Below are the code and all the weights of a small trained network. Each question names an input and a class and asks about switching units off, where a switched-off unit gives its printed mean instead of its output.

import numpy as np


def w(rows, s, z=0):
    codes = np.array(rows[::2]) - 128.0
    scale = np.full(codes.shape[1], s)
    scale[-1] = z or s
    return codes * scale


def f(y):
    return np.maximum(y, 0)


def log_softmax(a):
    a = a - a.max(-1, keepdims=True)
    return a - np.log(np.exp(a).sum(-1, keepdims=True))


def net(x, mask):
    res = np.array(x, float).reshape(1, 4) / 4 @ E
    y = f(res @ A[0][:, :-1].T + A[0][:, -1])
    res = res + np.where(mask, y, B[0][:, -1]) @ B[0][:, :-1]
    return log_softmax(res[-1] @ U[:, :-1].T + U[:, -1])


A, B = {}, {}
E = w([
[175,50,209,4,24],'x0',
[213,57,43,253,6],'x1',
[72,55,144,171,125],'x2',
[159,142,127,106,144],'x3',
],0.006)
A[0] = w([
[108,35,117,177,218,125],'neuron 0',
[59,151,48,186,211,255],'neuron 1',
[90,25,207,77,64,224],'neuron 2',
[125,141,130,196,199,50],'neuron 3',
[24,161,227,74,211,69],'neuron 4',
[190,45,146,85,1,117],'neuron 5',
[123,120,92,29,75,17],'neuron 6',
[195,88,82,216,61,82],'neuron 7',
[99,171,41,203,174,91],'neuron 8',
[208,111,88,220,63,78],'neuron 9',
[190,88,113,235,18,46],'neuron 10',
[168,192,190,176,79,3],'neuron 11',
[220,121,97,189,96,9],'neuron 12',
],0.0085,0.0057)
B[0] = w([
[192,217,114,59,47,163],'neuron 0',
[255,125,151,27,116,255],'neuron 1',
[235,168,83,39,122,236],'neuron 2',
[164,245,127,61,148,157],'neuron 3',
[99,241,225,137,193,219],'neuron 4',
[191,201,117,24,222,227],'neuron 5',
[135,198,83,69,157,145],'neuron 6',
[90,169,210,59,190,215],'neuron 7',
[166,202,57,34,75,196],'neuron 8',
[139,159,220,95,178,213],'neuron 9',
[112,243,212,61,197,218],'neuron 10',
[202,182,204,61,56,129],'neuron 11',
[118,193,183,59,238,169],'neuron 12',
],0.008,0.0089)
U = w([
[36,181,221,124,172,86],'0',
[151,147,86,87,128,194],'1',
[130,148,140,105,122,255],'2',
[131,142,160,115,132,255],'3',
[144,109,125,138,143,149],'4',
[80,40,64,213,58,1],'5',
[136,55,65,254,54,1],'6',
[70,74,59,205,56,1],'7',
],0.0095,0.0057)

Each question gives the input, the list of numbers given to net, and the class t.
The units are the neurons (one row each of A and B). Each row of codes is followed by its name. A weight is (code - 128) times the scale printed after its matrix; where a second scale follows, it is the last column's (A, B and U).
mask holds one flag per neuron, in row order. A switched-off neuron (its flag False) gives its mean, the last column of its row in B, instead of its output. The means were averaged over made-up inputs and are rounded, as every weight is.
A unit's drop is (log p(t) with every unit on - log p(t) with that unit switched off) / (log p(t) with every unit on - log p(t) with every unit switched off).
The circuit of an input: a set's keep is (log p(t) with only the set's units on - log p(t) with every unit switched off) / (log p(t) with every unit on - log p(t) with every unit switched off). Starting from the 12 units with the biggest drops (on a tie, the unit counted first), units are removed one at a time, each time the one whose removal leaves the highest keep (on an exact tie, the one counted first), for as long as the keep stays at least 0.8.
units of the circuit, in order: the units of the circuit, biggest drop first
unit that matters most: the unit with the biggest drop
k most important neurons: the k neurons with the biggest drops, biggest first
drop when u is switched off: that unit's drop, to one decimal
input [-8,-7,6,-4], class 1: 2 most important neurons : [neuron 1; neuron 8]
input [-3,7,7,0], class 0: 3 most important neurons : [neuron 10; neuron 7; neuron 9]
input [4,6,1,0], class 0: 2 most important neurons : [neuron 10; neuron 7]
input [4,6,0,-5], class 0: 4 most important neurons : [neuron 10; neuron 7; neuron 1; neuron 9]
input [8,0,0,-8], class 1: units of the circuit, in order : [neuron 2; neuron 5]
input [-8,-2,0,5], class 1: most important neuron : [neuron 8]
input [2,6,5,1], class 0: units of the circuit, in order : [neuron 10; neuron 7]
input [-8,-4,8,3], class 1: units of the circuit, in order : [neuron 1; neuron 8]
input [-7,-2,1,4], class 1: units of the circuit, in order : [neuron 8; neuron 1]
input [2,5,2,3], class 0: 3 most important neurons : [neuron 10; neuron 1; neuron 7]
input [-5,-4,6,-1], class 2: drop when neuron 4 is switched off : 0.1
input [4,5,-1,5], class 0: drop when neuron 8 is switched off : 0.2
input [6,8,3,8], class 0: 2 most important neurons : [neuron 10; neuron 7]
input [-8,-1,-3,4], class 1: unit that matters most : neuron 8
input [6,-2,4,-4], class 1: drop when neuron 2 is switched off : 0.6
